Below are the code and all the weights of a small trained network. Each question names an input and a class and asks about switching units off, where a switched-off unit gives its printed mean instead of its output.

import numpy as np


def w(rows, s, z=0):
    codes = np.array(rows[::2]) - 128.0
    scale = np.full(codes.shape[1], s)
    scale[-1] = z or s
    return codes * scale


def norm(h):
    return h / np.sqrt((h * h).mean(-1, keepdims=True) + 1e-5)


def f(y):
    return y / 2 * (1 + np.tanh(0.7978845608 * (y + 0.044715 * y**3)))


def log_softmax(a):
    a = a - a.max(-1, keepdims=True)
    return a - np.log(np.exp(a).sum(-1, keepdims=True))


def net(x, mask):
    res = np.array(x, float).reshape(1, 8) / 4 @ E
    u = 0
    for l in range(4):
        y = f(norm(res) @ A[l][:, :-1].T + A[l][:, -1])
        res = res + np.where(mask[u : u + 10], y, B[l][:, -1]) @ B[l][:, :-1]
        u += 10
    return log_softmax(norm(res)[-1] @ U[:, :-1].T + U[:, -1])


A, B = {}, {}
E = w([
[138,147,127,133,119,129,131],'x0',
[128,129,127,128,126,128,129],'x1',
[115,139,213,255,152,95,157],'x2',
[132,138,127,132,118,135,136],'x3',
[46,196,153,126,149,184,72],'x4',
[125,125,122,131,125,132,133],'x5',
[68,163,127,79,147,55,194],'x6',
[122,114,136,120,134,131,130],'x7',
],0.0099)
A[0] = w([
[131,97,196,253,143,73,181,80],'L0N0',
[75,123,225,254,131,81,129,130],'L0N1',
[182,81,107,177,103,154,99,144],'L0N2',
[110,141,125,133,128,92,158,86],'L0N3',
[52,138,145,111,129,136,139,93],'L0N4',
[86,98,114,90,139,118,143,86],'L0N5',
[2,201,159,124,149,209,64,253],'L0N6',
[27,177,134,74,126,21,212,242],'L0N7',
[114,120,137,112,124,74,172,69],'L0N8',
[158,79,131,77,111,123,146,158],'L0N9',
],0.011,0.0028)
B[0] = w([
[97,9,251,72,75,70,83,225],'L0N0',
[124,195,104,250,191,207,237,232],'L0N1',
[149,163,197,98,224,155,71,176],'L0N2',
[133,145,101,181,123,88,130,142],'L0N3',
[89,61,115,62,221,183,107,153],'L0N4',
[205,178,209,118,74,171,156,140],'L0N5',
[26,161,109,167,43,131,42,249],'L0N6',
[116,229,163,76,176,23,161,244],'L0N7',
[159,136,100,188,72,132,151,155],'L0N8',
[159,195,63,150,146,166,124,161],'L0N9',
],0.013,0.012)
A[1] = w([
[165,107,91,131,96,107,220,1],'L1N0',
[223,130,95,112,147,141,152,115],'L1N1',
[160,130,94,175,93,216,162,139],'L1N2',
[179,80,97,159,43,167,82,209],'L1N3',
[87,141,145,186,99,146,139,17],'L1N4',
[166,132,140,101,195,181,181,13],'L1N5',
[80,67,65,143,107,200,137,17],'L1N6',
[187,121,116,190,153,147,199,108],'L1N7',
[98,107,95,153,78,102,70,63],'L1N8',
[118,9,127,181,117,224,129,81],'L1N9',
],0.015,0.0012)
B[1] = w([
[137,113,106,151,19,86,204,168],'L1N0',
[143,171,73,135,230,121,123,210],'L1N1',
[130,147,153,191,157,65,21,167],'L1N2',
[77,40,146,164,139,253,89,189],'L1N3',
[142,171,24,121,193,156,150,254],'L1N4',
[139,23,84,125,131,62,137,185],'L1N5',
[217,101,148,213,58,50,97,169],'L1N6',
[116,64,161,19,59,107,60,177],'L1N7',
[225,70,158,119,116,131,163,202],'L1N8',
[246,244,180,167,106,76,66,203],'L1N9',
],0.014,0.0058)
A[2] = w([
[122,109,159,83,95,124,195,84],'L2N0',
[133,66,64,130,209,138,140,70],'L2N1',
[214,148,49,110,120,139,199,3],'L2N2',
[116,172,121,126,177,65,138,109],'L2N3',
[145,150,107,40,111,171,78,125],'L2N4',
[205,108,172,99,132,91,184,104],'L2N5',
[131,82,165,114,87,155,88,94],'L2N6',
[123,114,126,142,74,153,160,115],'L2N7',
[75,157,60,168,109,80,112,123],'L2N8',
[108,142,64,8,86,97,108,45],'L2N9',
],0.016,0.0026)
B[2] = w([
[79,129,58,180,88,72,75,168],'L2N0',
[98,197,80,65,186,72,80,187],'L2N1',
[210,133,74,160,92,191,250,162],'L2N2',
[140,50,55,167,82,235,126,253],'L2N3',
[94,78,95,75,93,79,100,193],'L2N4',
[220,43,118,110,144,103,128,221],'L2N5',
[185,54,144,149,123,210,166,179],'L2N6',
[125,98,114,121,164,80,91,131],'L2N7',
[209,82,189,90,175,148,164,226],'L2N8',
[221,212,241,126,64,113,110,199],'L2N9',
],0.016,0.0079)
A[3] = w([
[93,162,117,34,80,113,89,1],'L3N0',
[148,73,202,134,69,111,160,115],'L3N1',
[96,77,42,78,120,134,52,151],'L3N2',
[90,194,205,116,84,94,114,77],'L3N3',
[133,125,120,54,54,222,115,107],'L3N4',
[139,182,133,136,137,74,133,104],'L3N5',
[141,179,47,202,138,125,112,22],'L3N6',
[5,131,122,93,200,203,213,10],'L3N7',
[62,55,89,113,84,13,162,35],'L3N8',
[154,47,138,63,67,90,109,86],'L3N9',
],0.016,0.0037)
B[3] = w([
[157,97,180,30,134,181,105,177],'L3N0',
[130,111,86,50,161,110,93,254],'L3N1',
[122,144,39,138,117,95,101,236],'L3N2',
[84,136,137,74,65,152,115,183],'L3N3',
[105,73,109,170,74,102,177,215],'L3N4',
[115,86,100,168,137,187,110,165],'L3N5',
[89,146,212,127,124,102,108,181],'L3N6',
[97,254,43,111,153,115,198,194],'L3N7',
[27,28,164,89,161,168,180,203],'L3N8',
[83,204,166,192,146,150,155,238],'L3N9',
],0.023,0.0081)
U = w([
[153,149,19,87,204,93,61,185],'0',
[100,63,56,197,49,162,91,87],'1',
[229,80,212,112,218,93,94,8],'2',
[98,200,220,215,143,169,86,165],'3',
[249,146,74,95,99,116,235,47],'4',
[99,154,184,40,37,181,134,214],'5',
[60,39,152,93,177,110,218,239],'6',
[45,252,95,131,171,152,221,84],'7',
],0.014,0.0014)

Each question gives the input, the list of numbers given to net, and the class t.
The units are the neurons (one row each of A and B). Each row of codes is followed by its name. A weight is (code - 128) times the scale printed after its matrix; where a second scale follows, it is the last column's (A, B and U).
mask holds one flag per neuron, layer by layer. A switched-off neuron (its flag False) gives its mean, the last column of its row in B, instead of its output. The means were averaged over made-up inputs and are rounded, as every weight is.
A unit's drop is (log p(t) with every unit on - log p(t) with that unit switched off) / (log p(t) with every unit on - log p(t) with every unit switched off).
The circuit of an input: a set's keep is (log p(t) with only the set's units on - log p(t) with every unit switched off) / (log p(t) with every unit on - log p(t) with every unit switched off). Starting from the 12 units with the biggest drops (on a tie, the unit counted first), units are removed one at a time, each time the one whose removal leaves the highest keep (on an exact tie, the one counted first), for as long as the keep stays at least 0.8.
circuit, biggest first: the units of the circuit, biggest drop first
most important unit: the unit with the biggest drop
k most important neurons: the k neurons with the biggest drops, biggest first
top k neurons in layer l: the k neurons of layer l with the biggest drops, biggest first
drop of u: that unit's drop, to one decimal
input [-7,-5,-6,-7,2,6,1,-3], class 5: circuit, biggest first : L2N9
input [-5,2,-6,4,6,-4,-1,-6], class 1: 2 most important neurons : L0N7, L0N1
input [-2,-7,-4,-7,0,6,7,4], class 4: 3 most important neurons : L0N0, L0N6, L2N3
input [-5,-2,-4,5,8,-8,-8,3], class 1: 2 most important neurons : L0N1, L0N7
input [-1,-7,0,0,6,-7,3,8], class 5: 3 most important neurons : L0N6, L0N1, L2N9
input [-3,5,0,5,-2,-7,-6,0], class 0: 3 most important neurons : L0N6, L0N0, L0N2
input [3,-3,-4,2,8,8,-5,-1], class 1: 2 most important neurons : L0N7, L0N1
input [5,4,-4,4,6,-5,-5,-7], class 1: 2 most important neurons : L0N7, L0N1
input [7,6,-2,-7,3,-8,-7,-1], class 1: top 2 neurons in layer 0 : L0N1, L0N7
input [-7,4,1,-4,-4,1,0,8], class 2: 2 most important neurons : L0N7, L0N6
input [-4,-1,8,4,-8,-7,0,7], class 2: 3 most important neurons : L0N7, L1N9, L0N0
input [1,8,-1,4,5,5,-1,5], class 1: 2 most important neurons : L0N7, L0N6
input [5,-8,0,2,-5,-6,-6,-5], class 0: top 3 neurons in layer 0 : L0N6, L0N0, L0N2
input [8,0,8,6,0,-8,-7,-4], class 2: circuit, biggest first : L0N6
input [5,6,0,5,-7,7,-5,-7], class 0: 2 most important neurons : L0N6, L0N2
input [-2,-2,7,-7,-4,-6,0,7], class 2: 2 most important neurons : L1N9, L0N7
input [0,6,-2,6,-2,-2,-6,-7], class 0: 2 most important neurons : L0N6, L0N0
input [7,-6,0,0,6,1,3,7], class 5: 2 most important neurons : L0N6, L0N1
input [8,-5,6,-3,-2,6,6,1], class 6: drop of L0N6 : 0.3
input [7,-4,2,7,-5,8,8,0], class 6: most important unit : L3N8
input [-8,7,0,0,0,2,-7,-8], class 0: drop of L0N0 : 2.8
input [5,-2,-4,-2,-8,4,-4,2], class 0: drop of L0N7 : 0.1
input [8,-6,7,-3,-5,7,7,-8], class 6: drop of L0N3 : 0.0
